Here is a tiny trained network, its code and every weight. The questions are about switching its units off for an input and a class, where a switched-off unit gives its printed mean instead of its output.

import numpy as np


def w(rows, s, z=0):
    codes = np.array(rows[::2]) - 128.0
    scale = np.full(codes.shape[1], s)
    scale[-1] = z or s
    return codes * scale


def norm(h):
    return h / np.sqrt((h * h).mean(-1, keepdims=True) + 1e-5)


def f(y):
    return y / 2 * (1 + np.tanh(0.7978845608 * (y + 0.044715 * y**3)))


def log_softmax(a):
    a = a - a.max(-1, keepdims=True)
    return a - np.log(np.exp(a).sum(-1, keepdims=True))


def net(x, mask):
    res = np.array(x, float).reshape(1, 8) / 4 @ E
    u = 0
    for l in range(2):
        y = f(norm(res) @ A[l][:, :-1].T + A[l][:, -1])
        res = res + np.where(mask[u : u + 8], y, B[l][:, -1]) @ B[l][:, :-1]
        u += 8
    return log_softmax(norm(res)[-1] @ U[:, :-1].T + U[:, -1])


A, B = {}, {}
E = w([
[140,62,96,148,82,93,235,135,165,202,136],'x0',
[102,80,53,109,254,95,124,75,1,206,61],'x1',
[160,82,253,40,147,233,153,11,105,167,150],'x2',
[126,126,125,131,121,130,125,120,129,125,124],'x3',
[132,124,128,122,116,128,127,125,123,124,117],'x4',
[130,132,107,127,121,140,134,116,128,119,130],'x5',
[125,131,131,125,127,125,129,130,130,132,123],'x6',
[130,126,141,134,132,123,119,135,134,141,127],'x7',
],0.0044)
A[0] = w([
[101,142,66,114,157,138,90,158,118,119,50,190],'L0N1',
[105,205,123,108,62,120,134,208,206,118,126,177],'L0N2',
[142,175,100,146,139,127,117,181,156,140,176,254],'L0N3',
[130,179,210,112,170,168,114,126,132,60,111,112],'L0N4',
[173,186,229,162,102,152,138,113,119,186,163,43],'L0N5',
[156,168,153,114,183,166,130,102,152,179,45,22],'L0N6',
[147,173,192,122,115,174,63,115,146,67,156,147],'L0N7',
[129,173,158,152,98,121,91,154,93,254,172,180],'L0N8',
],0.0044,0.0025)
B[0] = w([
[168,81,137,197,153,36,91,84,78,110,253,216],'L0N1',
[175,48,120,101,162,150,125,83,155,48,116,253],'L0N2',
[151,41,120,95,81,77,110,93,90,7,95,215],'L0N3',
[134,173,9,158,89,190,170,183,95,164,85,194],'L0N4',
[121,172,109,94,119,197,156,133,127,144,159,158],'L0N5',
[112,102,118,69,178,92,165,107,130,133,187,127],'L0N6',
[144,190,90,71,86,166,90,202,145,116,136,234],'L0N7',
[156,71,81,88,77,136,100,135,93,79,92,151],'L0N8',
],0.0045,0.0035)
A[1] = w([
[98,58,66,159,125,57,194,169,148,174,103,251],'L1N1',
[139,3,184,110,98,130,254,104,214,141,158,194],'L1N2',
[137,123,147,89,153,108,95,46,77,138,99,127],'L1N3',
[144,134,110,84,168,119,22,41,92,38,157,145],'L1N4',
[188,127,144,146,80,109,134,154,204,9,136,112],'L1N5',
[106,142,181,62,201,215,172,76,64,206,118,81],'L1N6',
[134,181,216,82,60,228,194,131,185,157,202,69],'L1N7',
[179,184,156,116,177,155,148,47,85,183,127,90],'L1N8',
],0.0054,0.0019)
B[1] = w([
[228,162,156,47,125,233,173,55,112,106,147,218],'L1N1',
[135,129,86,227,122,25,157,102,114,181,129,239],'L1N2',
[115,156,105,189,120,98,172,164,172,68,164,174],'L1N3',
[85,124,205,135,151,122,92,164,115,125,124,229],'L1N4',
[63,104,115,141,109,157,149,166,199,220,83,255],'L1N5',
[96,105,114,163,46,170,102,182,250,134,90,227],'L1N6',
[122,210,180,97,233,83,109,59,2,119,180,241],'L1N7',
[132,98,98,95,82,105,119,189,149,111,82,176],'L1N8',
],0.0073,0.0057)
U = w([
[30,100,140,130,99,179,51,247,197,89,76,192],'0',
[147,67,67,198,59,108,212,124,215,177,85,127],'1',
[119,105,143,182,208,50,78,138,49,49,155,122],'2',
[215,100,81,35,145,190,179,79,76,105,153,131],'3',
[115,217,171,41,141,215,100,128,98,111,155,148],'4',
[90,194,164,175,148,41,157,75,76,195,183,7],'5',
],0.015,0.0018)

Each question gives the input, the list of numbers given to net, and the class t.
The units are the neurons (one row each of A and B). Each row of codes is followed by its name. A weight is (code - 128) times the scale printed after its matrix; where a second scale follows, it is the last column's (A, B and U).
mask holds one flag per neuron, layer by layer. A switched-off neuron (its flag False) gives its mean, the last column of its row in B, instead of its output. The means were averaged over made-up inputs and are rounded, as every weight is.
A unit's drop is (log p(t) with every unit on - log p(t) with that unit switched off) / (log p(t) with every unit on - log p(t) with every unit switched off).
The circuit of an input: a set's keep is (log p(t) with only the set's units on - log p(t) with every unit switched off) / (log p(t) with every unit on - log p(t) with every unit switched off). Starting from the 12 units with the biggest drops (on a tie, the unit counted first), units are removed one at a time, each time the one whose removal leaves the highest keep (on an exact tie, the one counted first), for as long as the keep stays at least 0.8.
units of the circuit, in order: the units of the circuit, biggest drop first
k most important neurons: the k neurons with the biggest drops, biggest first
top k neurons in layer l: the k neurons of layer l with the biggest drops, biggest first
drop of u: that unit's drop, to one decimal
input [3,7,1,2,8,-1,6,-1], class 1: units of the circuit, in order : [L1N7]
input [8,-8,1,8,4,-4,-6,-2], class 5: 2 most important neurons : [L1N7, L1N6]
input [-5,1,1,2,-1,6,-2,3], class 0: top 3 neurons in layer 1 : [L1N7, L1N1, L1N2]
input [-5,8,1,4,3,-6,-5,4], class 0: top 2 neurons in layer 0 : [L0N3, L0N2]
input [2,8,-2,-7,8,2,-4,-2], class 3: top 2 neurons in layer 1 : [L1N1, L1N2]
input [1,5,-4,8,2,-1,3,-6], class 3: top 3 neurons in layer 1 : [L1N1, L1N2, L1N7]
input [3,1,8,1,7,1,1,1], class 1: top 3 neurons in layer 1 : [L1N6, L1N8, L1N2]
input [1,5,-3,2,-7,0,-7,-8], class 3: 2 most important neurons : [L1N1, L1N2]
input [1,1,5,-4,0,-3,8,7], class 1: top 2 neurons in layer 0 : [L0N7, L0N6]
input [2,-6,5,0,0,1,-1,-7], class 5: 2 most important neurons : [L1N7, L1N2]
input [2,8,1,-2,-4,-2,0,-8], class 1: 4 most important neurons : [L1N7, L1N6, L1N3, L0N3]
input [1,-3,5,-6,-8,1,-6,3], class 5: 3 most important neurons : [L1N7, L1N1, L1N2]
input [8,5,-5,0,2,3,1,-1], class 3: drop of L1N1 : 0.4
input [2,-2,2,4,-1,6,-3,-1], class 5: drop of L1N7 : 0.2
input [-8,3,8,-2,-6,-3,-6,-5], class 0: units of the circuit, in order : [L1N6]
input [4,0,1,5,-3,-7,-3,-6], class 5: drop of L1N2 : 1.0
